Below are the code and all the weights of a small trained network. Each question names an input and a class and asks about switching units off, where a switched-off unit gives its printed mean instead of its output.

import numpy as np


def w(rows, s, z=0):
    codes = np.array(rows[::2]) - 128.0
    scale = np.full(codes.shape[1], s)
    scale[-1] = z or s
    return codes * scale


def norm(h):
    return h / np.sqrt((h * h).mean(-1, keepdims=True) + 1e-5)


def f(y):
    return np.maximum(y, 0)


def log_softmax(a):
    a = a - a.max(-1, keepdims=True)
    return a - np.log(np.exp(a).sum(-1, keepdims=True))


def net(x, mask):
    res = np.array(x, float).reshape(1, 8) / 4 @ E
    u = 0
    for l in range(2):
        y = f(norm(res) @ A[l][:, :-1].T + A[l][:, -1])
        res = res + np.where(mask[u : u + 6], y, B[l][:, -1]) @ B[l][:, :-1]
        u += 6
    return log_softmax(norm(res)[-1] @ U[:, :-1].T + U[:, -1])


A, B = {}, {}
E = w([
[124,126,127,125,134,125,124],'x0',
[107,143,50,125,69,175,3],'x1',
[126,123,122,130,130,122,127],'x2',
[87,147,131,138,195,236,149],'x3',
[130,124,133,132,125,131,125],'x4',
[130,123,130,130,126,129,127],'x5',
[212,222,114,196,198,101,94],'x6',
[123,125,125,125,132,125,126],'x7',
],0.0023)
A[0] = w([
[168,98,130,111,143,86,176,61],'L0N0',
[60,46,223,21,86,151,187,70],'L0N1',
[183,113,191,94,175,112,253,4],'L0N2',
[145,147,77,128,80,159,52,155],'L0N3',
[42,137,137,145,196,223,154,74],'L0N4',
[153,94,116,119,48,12,124,60],'L0N5',
],0.0042,0.0016)
B[0] = w([
[102,169,169,133,154,169,89,167],'L0N0',
[140,108,2,170,84,106,148,252],'L0N1',
[54,150,184,159,130,154,7,214],'L0N2',
[67,60,181,128,154,111,158,224],'L0N3',
[246,112,177,14,83,82,120,210],'L0N4',
[198,146,174,41,162,222,161,221],'L0N5',
],0.0045,0.0038)
A[1] = w([
[103,46,125,84,64,117,144,234],'L1N0',
[151,156,113,113,163,184,128,102],'L1N1',
[82,70,91,89,116,140,41,255],'L1N2',
[184,133,175,159,200,105,131,173],'L1N3',
[168,189,136,252,188,79,141,71],'L1N4',
[83,130,209,168,113,100,203,101],'L1N5',
],0.0038,0.00083)
B[1] = w([
[168,207,120,189,197,122,128,254],'L1N0',
[132,93,108,54,20,41,142,156],'L1N1',
[99,206,218,208,203,87,134,245],'L1N2',
[91,41,14,141,39,124,181,198],'L1N3',
[52,57,29,128,56,148,190,187],'L1N4',
[47,179,170,165,216,132,5,146],'L1N5',
],0.003,0.0038)
U = w([
[52,151,193,188,175,130,73,255],'0',
[114,93,2,161,90,117,204,104],'1',
[242,139,169,23,138,147,149,8],'2',
],0.0075,0.0008)

Each question gives the input, the list of numbers given to net, and the class t.
The units are the neurons (one row each of A and B). Each row of codes is followed by its name. A weight is (code - 128) times the scale printed after its matrix; where a second scale follows, it is the last column's (A, B and U).
mask holds one flag per neuron, layer by layer. A switched-off neuron (its flag False) gives its mean, the last column of its row in B, instead of its output. The means were averaged over made-up inputs and are rounded, as every weight is.
A unit's drop is (log p(t) with every unit on - log p(t) with that unit switched off) / (log p(t) with every unit on - log p(t) with every unit switched off).
The circuit of an input: a set's keep is (log p(t) with only the set's units on - log p(t) with every unit switched off) / (log p(t) with every unit on - log p(t) with every unit switched off). Starting from all 12 units, units are removed one at a time, each time the one whose removal leaves the highest keep (on an exact tie, the one counted first), for as long as the keep stays at least 0.8.
circuit, biggest first: the units of the circuit, biggest drop first
k most important neurons: the k neurons with the biggest drops, biggest first
k most important neurons of layer l: the k neurons of layer l with the biggest drops, biggest first
drop when u is switched off: that unit's drop, to one decimal
input [1,-3,-8,8,-6,-6,-6,-1], class 2: 3 most important neurons : [L0N4; L1N3; L1N4]
input [-6,1,4,-5,5,2,-3,7], class 2: circuit, biggest first : [L0N5]
input [-8,3,0,6,-7,-1,5,6], class 2: 3 most important neurons : [L0N4; L0N1; L1N4]
input [-2,6,4,-4,-2,-6,-6,6], class 0: circuit, biggest first : [L1N2; L1N3]
input [-7,4,3,-7,6,-1,4,2], class 2: 3 most important neurons of layer 0 : [L0N5; L0N2; L0N1]
input [-6,6,6,-5,-4,-2,-3,4], class 0: 2 most important neurons : [L0N4; L1N2]
input [-6,-6,0,-6,-6,-1,0,-3], class 0: 2 most important neurons : [L0N2; L0N4]
input [1,-1,-5,4,0,0,5,-5], class 1: 2 most important neurons : [L0N5; L1N3]
input [-1,0,2,6,5,-7,-4,1], class 2: 3 most important neurons : [L0N4; L1N3; L1N4]
input [8,4,-3,7,3,-5,-1,1], class 2: 2 most important neurons of layer 0 : [L0N4; L0N2]
input [1,-3,7,-2,-3,-8,2,-1], class 0: 3 most important neurons : [L0N2; L0N4; L0N1]
input [7,1,2,2,-4,5,4,8], class 1: 2 most important neurons : [L0N5; L0N2]
input [-1,-4,-4,-2,-5,3,3,-7], class 0: 2 most important neurons of layer 0 : [L0N2; L0N1]
input [-1,5,2,-3,3,4,-4,1], class 0: 2 most important neurons : [L0N4; L1N2]
input [-2,5,5,-3,-1,-5,0,2], class 0: 2 most important neurons of layer 0 : [L0N4; L0N3]
input [-6,2,5,1,2,-4,5,7], class 1: most important neuron : [L0N2]
input [-2,1,0,-2,-4,4,3,-8], class 1: 2 most important neurons : [L0N4; L1N3]
input [2,5,-4,6,2,-8,1,8], class 2: 2 most important neurons : [L0N4; L0N2]
input [-6,-4,3,-3,-8,5,1,2], class 0: 2 most important neurons : [L0N2; L0N4]
input [3,-3,5,0,-2,-5,7,0], class 1: circuit, biggest first : [L1N4]
input [-2,-1,-3,6,-7,-4,-4,-6], class 2: 2 most important neurons : [L0N4; L1N3]
input [-5,-4,5,0,-6,7,-4,-6], class 0: 2 most important neurons of layer 0 : [L0N2; L0N0]
input [-2,-7,2,-5,4,0,2,-4], class 0: drop when L0N4 is switched off : 0.2
input [-7,-7,-2,0,8,2,-2,7], class 0: drop when L0N2 is switched off : 0.6
input [-5,-3,-1,3,-2,-5,8,7], class 1: drop when L1N0 is switched off : 0.0
input [8,-2,-6,-1,-1,-5,8,-6], class 1: drop when L1N4 is switched off : 0.1
